Below is a small trained network, with its code and all its weights. Each question gives an input and a target symbol and asks what happens when units are switched off, that is, made to give their printed mean instead of their output.

import numpy as np


def w(rows, s, z=0):
    codes = np.array(rows[::2]) - 128.0
    scale = np.full(codes.shape[1], s)
    scale[-1] = z or s
    return codes * scale


def f(y):
    return np.maximum(y, 0)


def softmax(a):
    e = np.exp(a - a.max(-1, keepdims=True))
    return e / e.sum(-1, keepdims=True)


def log_softmax(a):
    a = a - a.max(-1, keepdims=True)
    return a - np.log(np.exp(a).sum(-1, keepdims=True))


def net(x, mask):
    ids = ['αβγδζηθλμξστφψ'.index(c) for c in x.split()]
    T = len(ids)
    res = E[ids] + P[:T]
    u = 0
    for l in range(2):
        q, k, v = (res @ M[l].T for M in (Q, K, V))
        z = softmax(np.where(np.tri(T) > 0, q @ k.T / 3**0.5, -1e9)) @ v
        res = res + np.where(mask[u], z, O[l][:, -1]) @ O[l][:, :-1]
        u += 1
        y = f(res @ A[l][:, :-1].T + A[l][:, -1])
        res = res + np.where(mask[u : u + 12], y, B[l][:, -1]) @ B[l][:, :-1]
        u += 12
    return log_softmax(res[-1] @ U[:, :-1].T + U[:, -1])


Q, K, V, O, A, B = {}, {}, {}, {}, {}, {}
E = w([
[160,141,83,74,105,193,83],'α',
[166,64,127,143,139,184,79],'β',
[141,106,29,96,148,118,155],'γ',
[153,55,86,164,168,112,128],'δ',
[149,130,82,170,149,78,173],'ζ',
[157,187,91,135,119,160,184],'η',
[145,119,84,81,92,82,34],'θ',
[158,94,155,172,113,99,77],'λ',
[172,154,166,154,95,181,78],'μ',
[166,123,152,205,143,160,167],'ξ',
[150,165,114,165,102,34,97],'σ',
[8,174,192,103,209,105,103],'τ',
[163,113,89,139,153,193,156],'φ',
[153,192,92,117,91,107,98],'ψ',
],0.012)
P = w([
[128,129,115,143,99,139,121],'0',
[249,125,140,95,156,115,135],'1',
[194,138,140,109,159,124,118],'2',
[67,126,47,219,79,159,102],'3',
[111,138,96,168,138,139,102],'4',
[254,152,138,93,218,113,108],'5',
[163,142,137,115,165,124,119],'6',
[93,142,74,196,127,143,98],'7',
[163,139,90,160,128,130,102],'8',
[187,143,132,121,166,121,113],'9',
],0.0085)
Q[0] = w([
[185,192,109,200,171,176,96],'L0H0',
[125,151,2,170,197,162,82],'L0H0',
[251,144,134,65,214,96,129],'L0H0',
],0.0086)
K[0] = w([
[10,126,121,71,226,96,113],'L0H0',
[82,189,239,100,234,135,125],'L0H0',
[3,135,118,188,94,161,118],'L0H0',
],0.011)
V[0] = w([
[68,153,187,102,158,143,112],'L0H0',
[99,70,1,26,138,52,132],'L0H0',
[211,119,88,177,58,150,115],'L0H0',
],0.0079)
O[0] = w([
[88,158,107,138,205,162,96,224],'L0H0',
[83,49,34,2,121,62,158,106],'L0H0',
[225,118,164,135,12,105,130,4],'L0H0',
],0.0069,0.0046)
A[0] = w([
[119,115,144,91,171,131,91,175],'L0N0',
[147,134,162,108,97,72,120,252],'L0N1',
[164,101,92,155,114,157,129,146],'L0N2',
[142,99,58,185,22,123,142,111],'L0N3',
[146,170,87,116,122,131,134,170],'L0N4',
[245,105,145,90,114,119,155,166],'L0N5',
[124,122,107,162,169,119,170,156],'L0N6',
[150,90,89,133,163,152,157,144],'L0N7',
[144,96,150,134,167,148,131,240],'L0N8',
[96,158,64,152,143,86,100,115],'L0N9',
[124,150,127,90,150,177,124,172],'L0N10',
[205,121,144,98,122,116,149,128],'L0N11',
],0.011,0.0037)
B[0] = w([
[103,111,113,138,67,118,113,241],'L0N0',
[50,155,110,138,96,99,107,185],'L0N1',
[182,104,145,138,93,158,139,174],'L0N2',
[174,124,200,124,12,118,138,192],'L0N3',
[142,160,137,104,79,144,143,183],'L0N4',
[148,144,24,185,98,107,129,210],'L0N5',
[148,115,149,144,115,107,178,223],'L0N6',
[102,96,125,134,99,137,152,201],'L0N7',
[107,114,109,169,107,131,133,230],'L0N8',
[172,123,160,77,115,98,134,255],'L0N9',
[89,132,117,140,90,148,133,224],'L0N10',
[142,136,41,173,119,106,122,175],'L0N11',
],0.011,0.0065)
Q[1] = w([
[125,84,189,122,51,143,180],'L1H0',
[111,168,1,192,170,71,165],'L1H0',
[135,167,87,189,51,80,106],'L1H0',
],0.0093)
K[1] = w([
[107,142,4,187,197,123,161],'L1H0',
[133,85,238,66,165,160,169],'L1H0',
[46,161,150,84,232,135,116],'L1H0',
],0.011)
V[1] = w([
[157,168,86,100,127,230,254],'L1H0',
[116,244,113,40,80,179,25],'L1H0',
[111,241,160,129,114,42,216],'L1H0',
],0.0095)
O[1] = w([
[92,202,64,146,88,152,206,52],'L1H0',
[148,145,131,46,111,246,113,167],'L1H0',
[161,158,180,87,226,110,235,254],'L1H0',
],0.012,0.0051)
A[1] = w([
[155,180,173,96,73,237,79,184],'L1N0',
[88,157,4,125,58,186,147,118],'L1N1',
[167,84,103,150,128,106,47,239],'L1N2',
[129,37,105,129,82,139,23,254],'L1N3',
[75,50,45,83,173,119,131,179],'L1N4',
[253,78,171,116,163,88,30,103],'L1N5',
[204,108,144,45,179,157,176,191],'L1N6',
[13,83,234,101,216,145,87,147],'L1N7',
[23,77,89,204,90,124,132,141],'L1N8',
[186,41,96,196,96,180,187,89],'L1N9',
[99,32,180,105,61,5,222,183],'L1N10',
[73,53,137,213,187,203,141,127],'L1N11',
],0.0061,0.005)
B[1] = w([
[107,137,46,155,202,172,91,212],'L1N0',
[38,93,188,132,133,135,135,234],'L1N1',
[186,102,163,145,126,163,142,202],'L1N2',
[164,82,127,113,110,220,155,215],'L1N3',
[109,66,83,58,116,101,127,171],'L1N4',
[116,84,167,125,79,106,254,191],'L1N5',
[106,160,184,81,132,77,83,220],'L1N6',
[114,75,159,155,199,169,144,240],'L1N7',
[107,143,198,83,69,82,82,221],'L1N8',
[94,190,163,66,167,107,65,221],'L1N9',
[116,107,42,136,239,134,102,254],'L1N10',
[179,179,191,171,102,91,78,182],'L1N11',
],0.0081,0.0088)
U = w([
[74,106,61,131,118,187,121,63],'α',
[136,107,176,129,75,134,51,4],'β',
[77,87,55,65,103,97,178,113],'γ',
[149,82,85,131,140,73,29,153],'δ',
[162,133,51,163,198,120,179,144],'ζ',
[101,162,125,156,125,168,254,164],'η',
[151,76,93,59,99,151,137,95],'θ',
[176,78,141,192,112,153,209,196],'λ',
[173,160,94,214,149,199,91,190],'μ',
[169,208,174,218,150,87,101,141],'ξ',
[173,143,196,75,108,56,153,62],'σ',
[74,97,169,128,180,140,126,131],'τ',
[49,142,174,118,81,95,120,62],'φ',
[151,212,120,59,151,114,37,238],'ψ',
],0.0061,0.0033)

Each question gives the input, a string of symbols that net reads in full, and the target symbol t.
The units are the heads (3 rows each of Q, K, V and O) and the neurons (one row each of A and B). Each row of codes is followed by its name. A weight is (code - 128) times the scale printed after its matrix; where a second scale follows, it is the last column's (O, A, B and U).
mask holds one flag per unit, layer by layer, with each layer's heads first. A switched-off unit (its flag False) gives its mean, the last column of its rows in O or B, instead of its output. The means were averaged over made-up inputs and are rounded, as every weight is.
A unit's drop is (log p(t) with every unit on - log p(t) with that unit switched off) / (log p(t) with every unit on - log p(t) with every unit switched off).
The circuit of an input: a set's keep is (log p(t) with only the set's units on - log p(t) with every unit switched off) / (log p(t) with every unit on - log p(t) with every unit switched off). Starting from the 12 units with the biggest drops (on a tie, the unit counted first), units are removed one at a time, each time the one whose removal leaves the highest keep (on an exact tie, the one counted first), for as long as the keep stays at least 0.8.
units of the circuit, in order: the units of the circuit, biggest drop first
k most important neurons: the k neurons with the biggest drops, biggest first
top k neurons in layer l: the k neurons of layer l with the biggest drops, biggest first
input μ ψ ξ θ δ φ φ φ σ, target φ: units of the circuit, in order => [L1H0; L1N1; L1N8]
input γ ζ β δ δ ψ η, target δ: units of the circuit, in order => [L0N5; L0H0; L1H0; L1N10]
input η φ α, target η: units of the circuit, in order => [L0N5; L1H0; L0H0]
input φ γ β ζ φ α, target ζ: units of the circuit, in order => [L0H0; L0N11; L0N5; L1H0]
input ξ δ ξ δ θ ψ, target δ: units of the circuit, in order => [L0N5; L0H0; L1H0]
input φ γ ζ φ ξ, target ζ: units of the circuit, in order => [L0N3; L0H0; L1H0; L1N10]
input δ ψ β φ σ, target β: units of the circuit, in order => [L0H0; L0N3; L1H0]
input ψ λ ψ η ξ, target ψ: top 2 neurons in layer 1 => [L1N6; L1N9]
input η τ λ ψ ψ θ ξ, target ξ: 3 most important neurons => [L0N9; L1N11; L0N3]
input ψ ψ ξ μ λ α φ, target λ: top 3 neurons in layer 0 => [L0N11; L0N5; L0N3]
input λ φ λ ζ τ η, target η: 2 most important neurons => [L0N5; L0N6]
input ψ φ γ σ ψ φ α μ σ, target α: 3 most important neurons => [L0N3; L0N5; L1N0]
input α α η ψ β η μ, target β: 2 most important neurons => [L0N3; L0N5]
input ξ θ ψ ξ, target θ: 3 most important neurons => [L0N3; L0N5; L0N1]
input μ ξ ξ η φ δ θ, target φ: 3 most important neurons => [L0N5; L0N11; L0N9]
input β δ ψ ξ, target δ: top neuron in layer 0 => [L0N3]
input δ γ τ λ β, target β: top 2 neurons in layer 0 => [L0N5; L0N11]
input α δ β, target α: 3 most important neurons => [L0N5; L0N11; L1N1]
input β ξ δ η θ λ, target η: 2 most important neurons => [L0N5; L0N11]
input μ δ ψ ψ δ, target ψ: 2 most important neurons => [L0N2; L0N3]
input μ ψ μ σ ξ σ μ, target ξ: 2 most important neurons => [L0N11; L0N5]
input τ φ ξ γ δ, target δ: 3 most important neurons => [L1N10; L0N6; L0N5]
input η α φ ξ, target α: 4 most important neurons => [L0N3; L1N0; L0N5; L0N11]
input θ ξ ψ φ, target ξ: top 2 neurons in layer 0 => [L0N5; L0N3]
input φ δ φ ζ, target δ: 4 most important neurons => [L1N10; L0N3; L0N5; L0N11]
input β ξ β θ ψ τ δ, target δ: top 2 neurons in layer 0 => [L0N7; L0N6]
